cols: L C D W N A
nepo: [120  84 155 176 127 120]
Vetu: [155 100 117 144 106  82]
buva: [120  84 155 175 127  82]
down: [120  82]
A
down: [120 155]
L
tail: [176 127]
[120]
down: [106 127]
N
tail: [120  84 155 176 127]
[120]
down: [117 155]
D

cols: F X R Y H S
Zured: [149 121 142 149 130 108]
Riro: [142 121 142 149 130 105]
Rim: [149 121 142 149  88 118]
dup Riro: 
[142]
find: [149 121 142 149  88 118]
Rim
tail: [149  88]
[118]
find: [142 121 142 149 130 105]
Riro

cols: E B P V Z G
Rufeb: [154  92 159 146 134 114]
rolen: [111 169  97 123 100 121]
Vos: [154  92 159 143 151 124]
fab: [144 140 126 151 116 104]
Dis: [153  90 160 142 153 126]
mezo: [120 110 136 113 143 147]
down: [154 111 154]
E
tail: [159 146]
[134 114]

cols: Q M J K
nukid: [128 128 140 128]
vub: [128 128 128 106]
vivu: [161 128 128 128]
Zavav: [157 121 153 157]
vasip: [145  79 137 134]
Nunak: [155 113 126 128]
rol: [118  99 130 147]
Gesek: [157 145 110 128]
pazoz: [157 145 156 121]
loror: [118  99 130 125]
zaga: [120 144 128 123]
Dopad: [128 127 140 170]
down: [121  79 113  99 145 145]
M
tail: [128 128 140]
[128]
down: [ 79 113  99 145 145]
M
dup vub: 
[128]
dup Zavav: 
[157]
down: [128 157 134 128 147 128 121 125 123 170]
K

cols: rir Vuf Bokop nad rif Lorir Sab
tomak: [108 108 166  91  89 161 132]
kig: [ 97  97  97  90  97  97 146]
Nav: [108 103 135 118  98 141 139]
dup tomak: 
[108]
tail: [166  91  89 161]
[132]
tail: [ 89 161]
[132]
dup kig: 
[97]
tail: [97 97 97 90]
[ 97  97 146]
find: [ 97  97  97  90  97  97 146]
kig

cols: zamor rere rezef Kivip mogu Monez
roda: [142 143 143 121 121  96]
lov: [168 113 118 168 142 132]
Satug: [168 112 167 156  77 100]
lur: [142 143 143 121 121 161]
Dup: [151 119  79 137 163  79]
tail: [168 112]
[167 156  77 100]
down: [113 112]
rere
dup lov: 
[168]
down: [168 156 121]
Kivip

cols: potom tepaf koz Vibu
teved: [112  73 146 184]
lelob: [113  73 146 184]
pul: [112  74 146  80]
find: [113  73 146 184]
lelob
down: [113 112]
potom
down: [184 184]
Vibu
tail: [ 74 146]
[80]
tail: [112  73 146]
[184]

cols: Barir Riku Gida kegu sori bisol gugu
mupe: [155 138 122 149 126 109 152]
Gege: [162 149 127 132 130  89 126]
guso: [160  84 131 126 131 131 129]
ser: [145 157 131 105 122 119 110]
pobis: [159 117 131 112 141 119 111]
Gukub: [125 131 121 109 141 132 102]
nisaf: [112  84 131 126 131  97  96]
tail: [127 132 130  89]
[126]
dup guso: 
[131]
tail: [ 84 131 126 131 131]
[129]
dup nisaf: 
[131]
tail: [131 126 131 131]
[129]
down: [111 102]
gugu

cols: tonif Bub monug bibof muno soviz duno
fufu: [100 141 155  75 151  99  86]
pigat: [107 113 103  86 150 103 115]
Tif: [162 152 167 133 117 155  92]
Sabap: [105 100 113 133 116 150 142]
down: [151 150 117]
muno
tail: [133 117]
[155  92]

cols: musu Vusik Dod Vis mes Mifik nukap fogu
mil: [144 114 108 182 153 123 152 103]
zif: [101 109  95 156 175 129 108 152]
maz: [122 141 155  78  78  78 108  78]
rilal: [ 99  99 106  88 127 133 108 144]
kabas: [ 80  99 105 125 169 132 122 125]
Bova: [155 148 160 102  80 127 121 145]
tail: [ 99 105]
[125 169 132 122 125]
down: [103 152]
fogu
tail: [132 122]
[125]
down: [153 175  78 127]
mes
tail: [102  80 127]
[121 145]
dup maz: 
[78]

cols: Maso baf zav Nusol
zudur: [112 166 143  93]
kod: [171 182 108 162]
lorap: [112  96 143  93]
gur: [112  96 144 110]
tail: [112  96 143]
[93]
down: [162  93 110]
Nusol
down: [112 171]
Maso
down: [143 108]
zav
find: [171 182 108 162]
kod
down: [ 93 110]
Nusol

cols: zifur bosi sino dini
Meto: [108 141 134  91]
nak: [119 160 104 151]
Sabiz: [108 141 134 156]
naku: [177 110 177 176]
fesiv: [130 111 137 117]
vel: [130 111 137 134]
vut: [110 110 133 110]
find: [130 111 137 117]
fesiv
dup naku: 
[177]
down: [151 156 176 117 134]
dini
down: [176 117 134]
dini
down: [119 108]
zifur
dup vut: 
[110]

cols: Remuv Zezog Lod dak soli fak fopo resep lazof Mib
bilov: [130 146 122 128 124 125 142 113 113 129]
papu: [153 114  73 118 103 149 138 124 112 138]
mapom: [146 131 122 126 130 146 145 109 121 123]
kam: [130 131 122 127 124 125 142 159 152  94]
down: [130 124]
soli
tail: [128 124 125 142]
[113 113 129]
down: [146 130]
Remuv
down: [113 112 121]
lazof
dup mapom: 
[146]
dup papu: 
[138]

cols: dero gopuf vosu sabuz peb far lizan
zelo: [134 122 118 132 176 124 132]
Bepu: [131 147 165 109 131 109 131]
pipo: [176 147 176 126 176 109 176]
down: [122 147]
gopuf
dup zelo: 
[132]
dup pipo: 
[176]
find: [131 147 165 109 131 109 131]
Bepu
find: [176 147 176 126 176 109 176]
pipo
down: [124 109]
far

cols: Ref sumat luz Zige Nukem
Nit: [127 135 120 117 124]
Fesal: [127 134 120 174 167]
vekep: [171 106  85 117 125]
tail: [127 135 120]
[117 124]
tail: [127 134]
[120 174 167]
down: [167 125]
Nukem

